Below is a small trained network, with its code and all its weights. Each question gives an input and a class and asks what happens when units are switched off, that is, made to give their printed mean instead of their output.

import numpy as np


def w(rows, s, z=0):
    codes = np.array(rows[::2]) - 128.0
    scale = np.full(codes.shape[1], s)
    scale[-1] = z or s
    return codes * scale


def norm(h):
    return h / np.sqrt((h * h).mean(-1, keepdims=True) + 1e-5)


def f(y):
    return np.maximum(y, 0)


def log_softmax(a):
    a = a - a.max(-1, keepdims=True)
    return a - np.log(np.exp(a).sum(-1, keepdims=True))


def net(x, mask):
    res = np.array(x, float).reshape(1, 2) / 4 @ E
    u = 0
    for l in range(3):
        y = f(norm(res) @ A[l][:, :-1].T + A[l][:, -1])
        res = res + np.where(mask[u : u + 5], y, B[l][:, -1]) @ B[l][:, :-1]
        u += 5
    return log_softmax(norm(res)[-1] @ U[:, :-1].T + U[:, -1])


A, B = {}, {}
E = w([
[204,101,68,218,136,110,219,94,120,64,149],'x0',
[147,161,99,135,136,66,134,50,129,194,2],'x1',
],0.0028)
A[0] = w([
[97,154,159,123,127,91,107,130,147,135,114,17],'0.n0',
[139,103,138,139,130,167,129,143,131,108,165,167],'0.n1',
[194,125,1,201,141,104,170,98,122,125,113,38],'0.n2',
[157,127,60,142,144,72,161,77,135,129,107,191],'0.n3',
[119,149,124,155,133,130,119,113,128,117,128,2],'0.n4',
],0.0056,0.00081)
B[0] = w([
[155,79,66,125,145,107,109,134,120,119,99,163],'0.n0',
[102,150,97,181,136,86,138,118,118,107,120,193],'0.n1',
[253,77,153,25,40,235,205,57,196,98,131,253],'0.n2',
[117,145,226,235,120,134,148,139,135,128,148,213],'0.n3',
[122,112,128,137,130,149,127,137,145,162,130,132],'0.n4',
],0.0056,0.0063)
A[1] = w([
[139,185,106,130,102,121,154,65,128,144,101,119],'1.n0',
[234,117,141,130,85,157,191,95,150,114,129,51],'1.n1',
[144,172,172,179,148,110,159,62,128,145,108,167],'1.n2',
[230,110,145,132,88,152,173,109,131,116,131,2],'1.n3',
[254,112,142,128,94,182,180,101,150,111,127,73],'1.n4',
],0.0066,0.00072)
B[1] = w([
[124,123,152,135,103,124,156,179,139,63,232,156],'1.n0',
[236,115,159,198,129,254,159,74,197,149,187,244],'1.n1',
[75,76,195,210,29,88,158,234,95,121,91,163],'1.n2',
[181,80,137,123,120,183,139,65,174,173,139,224],'1.n3',
[230,94,214,205,133,244,186,61,205,189,147,254],'1.n4',
],0.0052,0.0098)
A[2] = w([
[83,179,151,99,157,159,106,115,131,152,142,21],'2.n0',
[140,120,132,162,123,155,160,144,120,3,187,53],'2.n1',
[189,125,142,149,149,149,172,64,149,145,127,251],'2.n2',
[116,110,118,129,174,156,130,172,132,68,229,102],'2.n3',
[121,174,133,107,131,99,98,116,139,177,81,4],'2.n4',
],0.0059,0.00032)
B[2] = w([
[188,119,126,151,132,124,160,99,119,112,93,162],'2.n0',
[160,221,21,3,238,119,122,63,194,232,201,229],'2.n1',
[141,110,172,142,74,164,129,116,122,115,117,253],'2.n2',
[104,136,132,181,98,87,167,129,130,138,104,213],'2.n3',
[140,125,115,132,143,154,144,109,114,83,170,168],'2.n4',
],0.0069,0.0062)
U = w([
[88,112,166,170,66,95,132,175,98,107,93,116],'0',
[185,94,86,45,199,165,86,79,88,93,97,166],'1',
[245,117,165,166,105,248,194,75,195,168,172,2],'2',
[109,217,60,84,188,92,167,132,187,219,199,110],'3',
],0.013,0.00079)

Each question gives the input, the list of numbers given to net, and the class t.
The units are the neurons (one row each of A and B). Each row of codes is followed by its name. A weight is (code - 128) times the scale printed after its matrix; where a second scale follows, it is the last column's (A, B and U).
mask holds one flag per neuron, layer by layer. A switched-off neuron (its flag False) gives its mean, the last column of its row in B, instead of its output. The means were averaged over made-up inputs and are rounded, as every weight is.
A unit's drop is (log p(t) with every unit on - log p(t) with that unit switched off) / (log p(t) with every unit on - log p(t) with every unit switched off).
The circuit of an input: a set's keep is (log p(t) with only the set's units on - log p(t) with every unit switched off) / (log p(t) with every unit on - log p(t) with every unit switched off). Starting from the 12 units with the biggest drops (on a tie, the unit counted first), units are removed one at a time, each time the one whose removal leaves the highest keep (on an exact tie, the one counted first), for as long as the keep stays at least 0.8.
circuit, biggest first: the units of the circuit, biggest drop first
most important unit: the unit with the biggest drop
top k neurons: the k neurons with the biggest drops, biggest first
k most important neurons of layer l: the k neurons of layer l with the biggest drops, biggest first
drop of u: that unit's drop, to one decimal
input [-8,4], class 1: top 4 neurons : (0.n2, 1.n4, 1.n1, 2.n1)
input [-7,8], class 0: top 3 neurons : (2.n1, 0.n2, 1.n1)
input [-7,3], class 1: most important unit : 0.n2
input [-4,-1], class 1: 3 most important neurons of layer 1 : (1.n1, 1.n0, 1.n4)
input [-4,5], class 0: circuit, biggest first : (0.n2, 2.n1, 1.n1, 1.n4)
input [-8,-5], class 0: circuit, biggest first : (2.n1, 1.n1, 0.n2, 1.n4)
input [-6,6], class 1: 3 most important neurons of layer 0 : (0.n3, 0.n2, 0.n0)
input [-6,1], class 1: top 3 neurons : (0.n2, 1.n4, 1.n1)
input [0,-3], class 3: 2 most important neurons of layer 1 : (1.n4, 1.n1)
input [-8,8], class 1: 4 most important neurons of layer 0 : (0.n3, 0.n2, 0.n0, 0.n1)
input [-6,8], class 0: top 2 neurons : (0.n2, 2.n1)
input [-8,-8], class 3: top 4 neurons : (0.n2, 1.n4, 1.n3, 2.n2)
input [-7,-4], class 0: top 4 neurons : (2.n1, 1.n1, 0.n2, 1.n4)
input [2,-7], class 3: top neuron : (0.n2)
input [-5,7], class 0: top 2 neurons : (0.n2, 2.n1)
input [-5,3], class 1: 3 most important neurons of layer 1 : (1.n4, 1.n1, 1.n3)
input [-1,0], class 1: 3 most important neurons of layer 2 : (2.n1, 2.n3, 2.n2)
input [3,-6], class 3: top 3 neurons : (0.n2, 0.n1, 1.n4)
input [-4,4], class 1: 3 most important neurons of layer 0 : (0.n3, 0.n0, 0.n2)
input [-8,-4], class 0: top neuron : (2.n1)
input [-1,-3], class 3: top 3 neurons : (0.n2, 1.n4, 1.n1)
input [-3,-3], class 3: 3 most important neurons of layer 1 : (1.n4, 1.n3, 1.n1)
input [-1,2], class 0: drop of 1.n4 : 0.2
input [0,-1], class 3: drop of 1.n4 : 0.6
input [-5,-8], class 3: drop of 1.n4 : 0.5
input [-2,-7], class 3: drop of 1.n4 : 0.3
